Below is a small trained network, with its code and all its weights. Each question gives an input and a class and asks what happens when units are switched off, that is, made to give their printed mean instead of their output.

import numpy as np


def w(rows, s, z=0):
    codes = np.array(rows[::2]) - 128.0
    scale = np.full(codes.shape[1], s)
    scale[-1] = z or s
    return codes * scale


def norm(h):
    return h / np.sqrt((h * h).mean(-1, keepdims=True) + 1e-5)


def f(y):
    return np.maximum(y, 0)


def log_softmax(a):
    a = a - a.max(-1, keepdims=True)
    return a - np.log(np.exp(a).sum(-1, keepdims=True))


def net(x, mask):
    res = np.array(x, float).reshape(1, 7) / 4 @ E
    u = 0
    for l in range(3):
        y = f(norm(res) @ A[l][:, :-1].T + A[l][:, -1])
        res = res + np.where(mask[u : u + 10], y, B[l][:, -1]) @ B[l][:, :-1]
        u += 10
    return log_softmax(norm(res)[-1] @ U[:, :-1].T + U[:, -1])


A, B = {}, {}
E = w([
[230,88,202],'x0',
[132,94,50],'x1',
[41,68,116],'x2',
[4,141,169],'x3',
[182,202,180],'x4',
[153,152,125],'x5',
[95,193,109],'x6',
],0.0038)
A[0] = w([
[82,135,115,94],'L0N1',
[131,207,33,129],'L0N2',
[53,131,103,66],'L0N3',
[160,81,15,184],'L0N4',
[151,194,45,109],'L0N5',
[54,130,255,191],'L0N6',
[79,159,133,137],'L0N7',
[199,119,162,106],'L0N8',
[196,132,150,55],'L0N9',
[108,121,104,6],'L0N10',
],0.0072,0.0018)
B[0] = w([
[180,131,149,171],'L0N1',
[71,161,231,212],'L0N2',
[160,132,129,197],'L0N3',
[112,2,168,233],'L0N4',
[81,175,192,196],'L0N5',
[55,21,215,255],'L0N6',
[147,113,182,186],'L0N7',
[173,168,157,206],'L0N8',
[171,145,144,187],'L0N9',
[135,113,129,135],'L0N10',
],0.0068,0.0037)
A[1] = w([
[248,171,90,108],'L1N1',
[150,139,80,7],'L1N2',
[101,255,150,78],'L1N3',
[59,116,137,101],'L1N4',
[150,137,120,73],'L1N5',
[92,245,123,59],'L1N6',
[137,111,209,175],'L1N7',
[127,128,180,85],'L1N8',
[45,124,112,40],'L1N9',
[221,147,130,149],'L1N10',
],0.0048,0.0017)
B[1] = w([
[169,134,195,176],'L1N1',
[114,148,65,128],'L1N2',
[74,152,11,166],'L1N3',
[151,96,200,184],'L1N4',
[165,104,159,130],'L1N5',
[72,152,2,151],'L1N6',
[59,79,187,254],'L1N7',
[84,145,96,172],'L1N8',
[183,80,212,156],'L1N9',
[163,205,255,183],'L1N10',
],0.0032,0.0035)
A[2] = w([
[122,154,77,108],'L2N1',
[129,142,58,82],'L2N2',
[130,128,117,89],'L2N3',
[91,157,138,127],'L2N4',
[177,88,109,253],'L2N5',
[70,130,154,97],'L2N6',
[234,153,125,185],'L2N7',
[96,189,164,78],'L2N8',
[136,85,2,139],'L2N9',
[135,86,46,92],'L2N10',
],0.0091,0.0023)
B[2] = w([
[91,140,142,129],'L2N1',
[53,90,189,128],'L2N2',
[150,137,134,128],'L2N3',
[62,159,140,187],'L2N4',
[155,163,34,224],'L2N5',
[123,126,178,254],'L2N6',
[254,204,160,244],'L2N7',
[157,129,85,209],'L2N8',
[114,180,3,153],'L2N9',
[132,143,42,149],'L2N10',
],0.0051,0.0031)
U = w([
[125,91,39,23],'0',
[54,83,212,253],'1',
[255,184,151,173],'2',
[113,77,36,36],'3',
[80,236,111,58],'4',
[171,58,64,34],'5',
],0.013,0.0049)

Each question gives the input, the list of numbers given to net, and the class t.
The units are the neurons (one row each of A and B). Each row of codes is followed by its name. A weight is (code - 128) times the scale printed after its matrix; where a second scale follows, it is the last column's (A, B and U).
mask holds one flag per neuron, layer by layer. A switched-off neuron (its flag False) gives its mean, the last column of its row in B, instead of its output. The means were averaged over made-up inputs and are rounded, as every weight is.
A unit's drop is (log p(t) with every unit on - log p(t) with that unit switched off) / (log p(t) with every unit on - log p(t) with every unit switched off).
The circuit of an input: a set's keep is (log p(t) with only the set's units on - log p(t) with every unit switched off) / (log p(t) with every unit on - log p(t) with every unit switched off). Starting from the 12 units with the biggest drops (on a tie, the unit counted first), units are removed one at a time, each time the one whose removal leaves the highest keep (on an exact tie, the one counted first), for as long as the keep stays at least 0.8.
units of the circuit, in order: the units of the circuit, biggest drop first
most important unit: the unit with the biggest drop
top k neurons: the k neurons with the biggest drops, biggest first
top k neurons in layer l: the k neurons of layer l with the biggest drops, biggest first
drop when u is switched off: that unit's drop, to one decimal
input [-6,-3,-7,-4,-7,6,7], class 1: most important unit	L0N2
input [1,1,1,-6,-1,3,6], class 1: units of the circuit, in order	(L0N4, L0N2)
input [0,4,-8,-1,2,-3,8], class 4: top 3 neurons in layer 0	(L0N6, L0N2, L0N5)
input [-5,3,3,1,-2,3,-4], class 3: units of the circuit, in order	(L0N6, L0N5, L1N7)
input [-3,-4,-6,-4,-7,7,-3], class 1: top 3 neurons	(L0N4, L0N5, L0N2)
input [0,6,3,1,0,8,-8], class 3: top 2 neurons	(L0N6, L0N2)
input [1,7,6,-4,5,-4,0], class 5: top 4 neurons in layer 0	(L0N6, L0N4, L0N2, L0N7)
input [-8,-2,-7,-5,3,-7,-1], class 1: top 2 neurons	(L0N2, L0N5)
input [5,8,8,-3,6,-4,-3], class 3: top 2 neurons in layer 0	(L0N4, L0N2)
input [-3,4,-8,-2,2,-1,3], class 4: top 2 neurons in layer 1	(L1N3, L1N6)
input [3,-3,7,-8,0,-8,-2], class 5: top 2 neurons in layer 2	(L2N5, L2N6)
input [4,-1,2,-3,1,-5,-6], class 2: drop when L0N6 is switched off	0.2
input [-7,0,4,-2,2,0,-7], class 3: drop when L1N10 is switched off	0.2
input [0,6,-2,1,7,2,7], class 4: drop when L0N2 is switched off	-0.1
input [-8,-2,-6,-3,6,3,-1], class 4: drop when L0N5 is switched off	0.1
input [6,-3,2,-4,-8,-2,8], class 0: top neuron in layer 2	(L2N5)
input [3,8,-2,3,-5,1,0], class 0: top 2 neurons in layer 0	(L0N6, L0N2)
input [-6,-6,-7,-3,2,0,3], class 4: top 2 neurons in layer 0	(L0N6, L0N4)
